Here is a tiny trained network, its code and every weight. The questions are about switching its units off for an input and a target symbol, where a switched-off unit gives its printed mean instead of its output.

import numpy as np


def w(rows, s, z=0):
    codes = np.array(rows[::2]) - 128.0
    scale = np.full(codes.shape[1], s)
    scale[-1] = z or s
    return codes * scale


def norm(h):
    return h / np.sqrt((h * h).mean(-1, keepdims=True) + 1e-5)


def f(y):
    return np.maximum(y, 0)


def softmax(a):
    e = np.exp(a - a.max(-1, keepdims=True))
    return e / e.sum(-1, keepdims=True)


def log_softmax(a):
    a = a - a.max(-1, keepdims=True)
    return a - np.log(np.exp(a).sum(-1, keepdims=True))


def net(x, mask):
    ids = ['ΛΞΦαβδεζηπτψω'.index(c) for c in x.split()]
    T = len(ids)
    res = E[ids] + P[:T]
    q, k, v = (norm(res) @ M[0].T for M in (Q, K, V))
    z = softmax(np.where(np.tri(T) > 0, q @ k.T / 3**0.5, -1e9)) @ v
    res = res + np.where(mask[0], z, O[0][:, -1]) @ O[0][:, :-1]
    y = f(norm(res) @ A[0][:, :-1].T + A[0][:, -1])
    res = res + np.where(mask[1:9], y, B[0][:, -1]) @ B[0][:, :-1]
    return log_softmax(norm(res)[-1] @ U[:, :-1].T + U[:, -1])


Q, K, V, O, A, B = {}, {}, {}, {}, {}, {}
E = w([
[138,150,142,101],'Λ',
[131,107,135,116],'Ξ',
[76,101,147,91],'Φ',
[129,140,149,164],'α',
[252,93,147,43],'β',
[128,129,136,112],'δ',
[129,113,155,161],'ε',
[135,136,164,158],'ζ',
[153,178,161,158],'η',
[146,91,69,177],'π',
[131,134,138,124],'τ',
[179,40,103,109],'ψ',
[137,146,56,95],'ω',
],0.033)
P = w([
[26,114,188,153],'0',
[218,135,157,35],'1',
[46,115,163,145],'2',
[243,141,136,30],'3',
[55,111,155,143],'4',
[243,128,122,31],'5',
[58,110,154,144],'6',
[245,130,123,24],'7',
[60,111,151,144],'8',
[254,140,128,12],'9',
[57,110,149,145],'10',
[251,156,134,11],'11',
[52,111,162,148],'12',
],0.0094)
Q[0] = w([
[155,223,112,219],'h1',
[254,98,87,87],'h1',
[172,61,168,133],'h1',
],0.014)
K[0] = w([
[159,195,154,171],'h1',
[187,97,5,110],'h1',
[143,53,75,152],'h1',
],0.015)
V[0] = w([
[77,113,57,253],'h1',
[158,121,77,66],'h1',
[66,221,117,109],'h1',
],0.007)
O[0] = w([
[209,41,1,147,46],'h1',
[27,30,173,142,164],'h1',
[60,249,9,81,3],'h1',
],0.0052,0.0034)
A[0] = w([
[162,204,83,152,187],'n1',
[249,132,62,130,2],'n2',
[122,76,120,128,118],'n3',
[31,58,127,184,5],'n4',
[48,100,101,116,116],'n5',
[60,127,83,187,98],'n6',
[128,104,134,85,177],'n7',
[125,124,179,220,105],'n8',
],0.018,0.0054)
B[0] = w([
[92,79,129,166,189],'n1',
[146,210,165,75,192],'n2',
[96,179,132,183,201],'n3',
[162,175,206,176,188],'n4',
[162,63,139,61,178],'n5',
[148,75,104,250,154],'n6',
[138,170,89,102,255],'n7',
[147,161,81,42,223],'n8',
],0.015,0.0068)
U = w([
[71,203,108,169,195],'Λ',
[75,59,236,90,82],'Ξ',
[69,81,135,24,133],'Φ',
[138,139,41,160,201],'α',
[187,38,174,161,128],'β',
[3,178,159,93,107],'δ',
[122,38,69,94,179],'ε',
[165,147,119,199,199],'ζ',
[141,191,223,166,140],'η',
[231,234,70,169,50],'π',
[42,103,153,152,254],'τ',
[247,65,130,70,58],'ψ',
[114,184,13,51,108],'ω',
],0.016,0.0086)

Each question gives the input, a string of symbols that net reads in full, and the target symbol t.
The units are the heads (3 rows each of Q, K, V and O) and the neurons (one row each of A and B). Each row of codes is followed by its name. A weight is (code - 128) times the scale printed after its matrix; where a second scale follows, it is the last column's (O, A, B and U).
mask holds one flag per unit, heads first, then neurons. A switched-off unit (its flag False) gives its mean, the last column of its rows in O or B, instead of its output. The means were averaged over made-up inputs and are rounded, as every weight is.
A unit's drop is (log p(t) with every unit on - log p(t) with that unit switched off) / (log p(t) with every unit on - log p(t) with every unit switched off).
The circuit of an input: a set's keep is (log p(t) with only the set's units on - log p(t) with every unit switched off) / (log p(t) with every unit on - log p(t) with every unit switched off). Starting from all 9 units, units are removed one at a time, each time the one whose removal leaves the highest keep (on an exact tie, the one counted first), for as long as the keep stays at least 0.8.
units of the circuit, in order: the units of the circuit, biggest drop first
most important unit: the unit with the biggest drop
top k neurons: the k neurons with the biggest drops, biggest first
drop of u: that unit's drop, to one decimal
input Φ β π ε τ, target τ: units of the circuit, in order	h1, n1, n7, n2
input η ω π ζ ω Ξ δ τ ψ, target β: most important unit	n8
input η ψ ω δ Λ β ε ω Ξ Ξ Ξ α, target ω: units of the circuit, in order	n8, n4
input Ξ β ω Λ Ξ Ξ ζ δ, target ω: top 2 neurons	n7, n4
input ω π Φ ω ψ ψ α β ψ Λ Ξ ζ, target ψ: units of the circuit, in order	n3, h1
input η ω η Ξ δ Ξ ω β τ τ, target ω: units of the circuit, in order	h1, n4
input ω ω Ξ Ξ Λ ε, target ω: units of the circuit, in order	n8, h1
input Ξ ω τ ζ Ξ β ω α, target ω: units of the circuit, in order	n8, h1
input Ξ Ξ δ Ξ η ψ δ α, target ψ: top 2 neurons	n8, n3
input ψ ζ η α ζ π Φ, target Ξ: top 2 neurons	n5, n4
input η ζ β τ ψ ε α α, target ψ: top 2 neurons	n3, n7
input Φ α Φ Φ α δ Λ Φ τ τ τ Ξ, target Φ: units of the circuit, in order	h1, n4
input η ζ ω Ξ ζ Λ, target ω: top 2 neurons	n4, n7
input τ Ξ ψ π π Ξ ψ ζ ζ Φ ε, target π: top 3 neurons	n8, n4, n6
input α ω α Φ τ Φ ω δ, target ω: top neuron	n7
input ε ψ δ δ ψ ε β ω ζ τ ε Ξ δ, target Φ: drop of n5	0.4
input ε τ ε ε α, target α: drop of n6	0.4
input ψ α α Φ ψ ε, target ψ: drop of n4	0.2
